[[-2.2 -1.6 -1.7 -1.7  1.0 -1.7 -1.8  0.7 -1.7  0.6  0.9 -1.8 -1.6 -1.7]
 [ 1.8  0.9  1.0  1.3 -1.2  1.4  1.0 -0.4  1.4 -0.8  0.5  1.0  0.9  1.0]
 [ 0.6 -1.3 -1.4  0.5  0.6  0.5 -1.4 -0.5  0.5  1.2  0.9 -1.4 -1.3 -1.4]
 [-2.3 -1.5 -1.6 -1.7  1.5 -1.8 -1.7  0.5 -1.8  1.7 -0.6 -1.7 -1.5 -1.6]
 [-2.4  0.3  0.3 -1.8  0.6 -1.9  0.2  0.7 -1.9 -0.8 -1.4  0.3  0.3  0.3]] -> -2.3

[[ 0.361  0.617  0.574  0.607  0.239  0.709  0.648  0.545]
 [ 1.415 -0.541  0.350 -0.139 -0.199  0.670  0.358  0.574]
 [ 0.216 -0.201  1.314  1.351 -0.465  0.840  0.575  0.574]
 [ 0.574 -1.578  1.872  1.803 -1.317 -0.441 -0.144 -0.257]
 [ 2.052 -1.338  1.008  0.574 -1.304  0.527 -1.210  0.486]
 [ 1.835 -0.688  0.574 -1.393  1.236  0.574  0.574 -0.051]
 [ 1.040 -0.277  0.253  0.206  0.574  0.574  0.574  0.070]
 [ 0.574 -0.543  1.819  1.604 -1.057  1.005  0.936 -0.921]] -> 1.040

[[ 0.778 -0.262 -1.397  0.353 -1.498 -0.590 -1.631]
 [ 1.685  1.376  1.907  1.096  0.742 -1.557 -1.701]
 [ 0.051  0.616 -0.129  0.477  1.435  0.147 -0.966]
 [-2.056  1.258  0.044  1.100 -0.966  1.337 -0.900]
 [ 0.580 -1.058  1.533  1.558  0.405 -1.389 -0.900]
 [-0.427  0.489  0.616 -1.972 -2.062  1.830  0.463]
 [-1.225  1.921  1.180 -0.685  0.852 -0.400  0.818]
 [-0.708 -0.816  0.744  1.625  1.927 -0.412 -0.498]
 [ 0.964  0.256  0.129  0.391 -0.862  1.600  1.276]
 [ 0.544  0.879  0.384  1.950 -0.844  1.693 -1.285]
 [-1.726 -0.802 -1.127 -0.816 -1.666 -1.072 -0.267]] -> 0.544

[[ 0.63  0.21  1.66 -0.93  0.85  1.48 -1.33  0.21 -1.05 -2.25 -0.80]
 [-1.18 -1.30 -1.02 -0.52 -1.34 -1.45 -0.21 -1.05 -1.69  0.20 -1.01]
 [-0.74  0.90 -1.80 -1.04 -1.92  0.35  0.32 -2.75 -1.83 -0.39 -0.60]
 [-0.06  0.54  2.14 -0.63  1.22  0.93 -0.37 -0.95 -0.77 -1.06 -0.95]
 [-1.16 -0.02 -0.34 -1.47 -1.68 -1.27 -0.30 -1.71 -2.68 -0.59 -0.75]
 [-0.77  0.21  2.46 -0.80  1.18  0.75 -0.36 -0.31 -0.72 -1.22 -0.41]] -> -1.16

[[-0.64 -0.05 -0.02 -2.49  0.00 -0.92  0.06  0.17]
 [-1.40 -0.28 -0.05 -2.37  0.36  0.34  0.35  0.00]
 [-1.13  0.16 -0.37 -2.61 -0.23 -0.84 -0.20  0.49]
 [ 0.03 -0.39  0.37 -1.65  0.31 -0.22  0.31 -0.32]
 [-0.33  0.18 -1.20  2.02 -1.36 -0.85 -1.30  0.02]
 [-0.50 -0.17 -0.14 -1.43 -0.08 -0.36 -0.09 -0.01]
 [-0.91 -0.60 -0.31  1.02  0.01  0.69  0.00 -0.68]
 [ 1.87  0.03  0.11 -0.20 -0.71 -1.53 -0.70 -0.13]
 [-1.02 -0.32 -0.36 -1.57 -0.03 -0.27 -0.04 -0.17]
 [-0.43 -0.52  0.21 -1.68  0.39  0.02  0.36 -0.40]
 [-1.02 -0.14 -0.42 -1.08 -0.16  0.29 -0.17  0.00]
 [ 0.80 -0.63  0.57 -0.86  0.35 -0.26  0.35 -0.74]] -> -1.02

[[-0.05  0.04  0.17  0.07 -0.04 -0.14  0.04]
 [ 0.04 -0.01  0.11  0.24 -0.09 -0.02 -0.01]
 [ 0.04  0.08  0.05  0.02  0.00  0.10  0.22]
 [ 0.08  0.00  0.21  0.01 -0.01 -0.07  0.11]
 [ 0.15  0.08  0.16  0.08  0.16 -0.02 -0.18]] -> 0.08

[[-0.105 -0.086 -0.108 -0.090 -0.110 -0.103 -0.094 -0.119 -0.105 -0.110
  -0.095 -0.105 -0.081 -0.082]
 [-0.105 -0.086 -0.107 -0.089 -0.110 -0.103 -0.095 -0.119 -0.106 -0.109
  -0.095 -0.104 -0.081 -0.082]
 [-0.105 -0.086 -0.108 -0.089 -0.110 -0.104 -0.095 -0.120 -0.107 -0.110
  -0.095 -0.105 -0.081 -0.082]
 [-0.104 -0.086 -0.107 -0.089 -0.110 -0.103 -0.094 -0.120  0.307 -0.109
  -0.095 -0.103 -0.081 -0.082]
 [-0.105 -0.087 -0.107 -0.089 -0.112 -0.102 -0.094 -0.120 -0.106 -0.110
  -0.096 -0.105 -0.081 -0.081]
 [-0.105 -0.086 -0.107 -0.090 -0.111 -0.102 -0.095 -0.118 -0.106 -0.110
  -0.095 -0.104 -0.081 -0.082]
 [-0.105 -0.087 -0.108 -0.089 -0.110 -0.103 -0.095 -0.119 -0.106 -0.110
  -0.096 -0.104 -0.081 -0.083]
 [-0.105 -0.085 -0.107 -0.089 -0.112 -0.103 -0.095 -0.120 -0.108 -0.111
  -0.095 -0.106 -0.081 -0.083]
 [-0.105 -0.088 -0.108 -0.090 -0.111 -0.102 -0.094 -0.120 -0.105 -0.110
  -0.096 -0.105 -0.080 -0.082]
 [-0.104 -0.086 -0.108 -0.090 -0.110 -0.103 -0.095 -0.119 -0.106 -0.109
  -0.095 -0.104 -0.081 -0.082]
 [-0.104 -0.087 -0.107 -0.090 -0.110 -0.103 -0.095 -0.120 -0.106 -0.110
  -0.095 -0.104 -0.080 -0.083]
 [-0.104 -0.084 -0.108 -0.089 -0.111 -0.102 -0.092 -0.119 -0.105 -0.109
  -0.095 -0.104 -0.215 -0.081]] -> -0.104
---
[-18.11, -13.26, 11.24, -12.58, -14.18, -13.90] yields 11.24
[[1.35, -0.78, 1.58, -0.78, 2.21], [-1.00, -0.38, 1.37, -2.02, -0.34], [-0.55, 0.46, 1.71, -0.25, -1.75]] yields 1.58
[-1.7, -0.2, 0.7, 1.4, 1.6] yields 0.7
[[-116.1, 102.5, -149.9, -125.3], [-218.3, -92.1, 146.6, 115.3], [-79.4, -218.3, -48.5, -59.0]] yields -149.9
[[0.5, -0.3, -11.5, -2.7, 7.5, -1.1], [4.3, -4.6, 9.6, 5.9, 7.2, 12.7]] yields -11.5
[-1.579, -0.866, -0.277, 0.804, 1.262] yields -0.277
[0.127, 0.039, 0.076, -0.174, 0.010] yields 0.076
